Small tables with named rows and columns. After each table, cells are looked up by row and column.

Nas:
,Sefigu,Mulun
Laf,1.705,-0.360
Gutu,-1.968,-5.067
Tisuz,0.536,-5.708
Ruro,-0.132,-2.071
Mut,-0.299,-5.067
Taru,-0.800,-5.708
Tapog,-3.471,1.566
Lovara,6.213,1.779
Supefo,-1.968,-3.997
Mepig,1.705,-3.997
Mape,-0.800,-2.071
Lanelo,-0.132,-5.495
Letu,-1.801,1.779
Marul,0.369,0.710

Tisuz, Sefigu: 0.536
Lanelo, Mulun: -5.495
Ruro, Sefigu: -0.132
Tapog, Mulun: 1.566
Laf, Mulun: -0.360
Mut, Sefigu: -0.299
Gutu, Mulun: -5.067
Mepig, Mulun: -3.997
Mepig, Sefigu: 1.705

Reg
        Bilip  Roleb  Gorokig  Nar  Vivalen  Vopezis
Zik       559    638      757  634      518      919
Vuz       801    568      551  487      428      644
Nefu      500    649      477  418      712      372
Ligonu    842    514       84  321      784      701

What is the Vivalen of Vuz in Reg?
428
What is the Nar of Ligonu in Reg?
321
What is the Bilip of Vuz in Reg?
801
What is the Vopezis of Zik in Reg?
919
What is the Gorokig of Ligonu in Reg?
84
What is the Vivalen of Zik in Reg?
518
What is the Vopezis of Nefu in Reg?
372
What is the Gorokig of Vuz in Reg?
551
What is the Bilip of Nefu in Reg?
500
What is the Roleb of Vuz in Reg?
568
What is the Nar of Nefu in Reg?
418
What is the Bilip of Ligonu in Reg?
842
What is the Vivalen of Ligonu in Reg?
784
What is the Vivalen of Nefu in Reg?
712
What is the Nar of Vuz in Reg?
487
What is the Gorokig of Zik in Reg?
757
What is the Nar of Zik in Reg?
634
What is the Roleb of Ligonu in Reg?
514
What is the Gorokig of Nefu in Reg?
477

Nukopa:
,Gil,Biraga
Totib,15.2,22.2
Pogu,11.0,19.2
Vik,80.1,70.2
Lef,52.0,41.2
Dala,29.6,33.8
Tam,60.0,47.3
Dar,50.2,45.8

Dala, Gil: 29.6
Tam, Gil: 60.0
Lef, Gil: 52.0
Totib, Gil: 15.2
Pogu, Biraga: 19.2
Tam, Biraga: 47.3
Vik, Biraga: 70.2
Lef, Biraga: 41.2
Dala, Biraga: 33.8
Vik, Gil: 80.1
Totib, Biraga: 22.2
Dar, Gil: 50.2
Pogu, Gil: 11.0
Dar, Biraga: 45.8

Dob:
         Vasino  Famoza  Bif  Pok  Nep  Rut  Bim  Sosi  Ger  Rubizov
Dipuro      120     138  103  165  122  122  135   175  168      152
Lub         154     130  139  160  126  158  132   145  144      137
Dufal       154     150  170  139  123  178  140    82  159      134
Mafinar     110     114  119  175  137  114  126   196   58      132
Timudu      159     135  130   88  171  123  174   124  133      129
Dilud       142     135  170  170  128  167  149   159  109      121
Bap         129     144  122  145  116  114  123   133  156      158
Ropuzi      169     124  116  131  174  110  165   125  196      128
Lesoked     105     149  163  174  112  129  133   125  165      140
Dar         116     150  129  101  125  117  118   115  124      160
Tipuz       142     122  151  111  165  113  142   101  158      143

Dufal, Sosi => 82
Tipuz, Nep => 165
Dilud, Famoza => 135
Dar, Famoza => 150
Mafinar, Rut => 114
Dilud, Bif => 170
Mafinar, Sosi => 196
Bap, Nep => 116
Ropuzi, Bif => 116
Dar, Bif => 129
Timudu, Bif => 130
Dufal, Pok => 139
Mafinar, Bim => 126

Dif:
,Bub,Kisuf,Bov,Mema,Baf,Lofus,Kudiru
Fuvefat,29.8,-6.4,-19.6,-11.7,-65.2,-76.1,34.3
Lus,-57.4,-46.4,-31.1,-66.0,11.0,24.4,-38.1
Zosapil,-8.4,-9.5,-13.7,5.4,-29.8,-32.5,-22.4
Bab,-1.3,-4.0,-21.1,-17.4,-37.1,-59.8,11.8
Ramepu,-52.4,-39.6,-24.1,-38.4,7.9,24.8,-50.8
Telot,-19.9,-7.3,-1.2,45.5,-17.4,-2.7,-74.6
Levot,-34.1,-11.3,-16.6,-7.1,-6.9,-16.2,-39.4
Zaf,13.9,-17.1,-26.5,-36.2,-51.8,-61.4,35.2
Garofep,-88.0,-58.1,-28.8,-62.2,38.9,68.9,-82.9

Zosapil, Kudiru: -22.4
Zosapil, Bov: -13.7
Levot, Mema: -7.1
Zosapil, Bub: -8.4
Zaf, Kisuf: -17.1
Bab, Bov: -21.1
Ramepu, Baf: 7.9
Telot, Kisuf: -7.3
Zaf, Lofus: -61.4
Zaf, Mema: -36.2
Ramepu, Mema: -38.4
Zosapil, Mema: 5.4
Which row has the largest Baf? Garofep

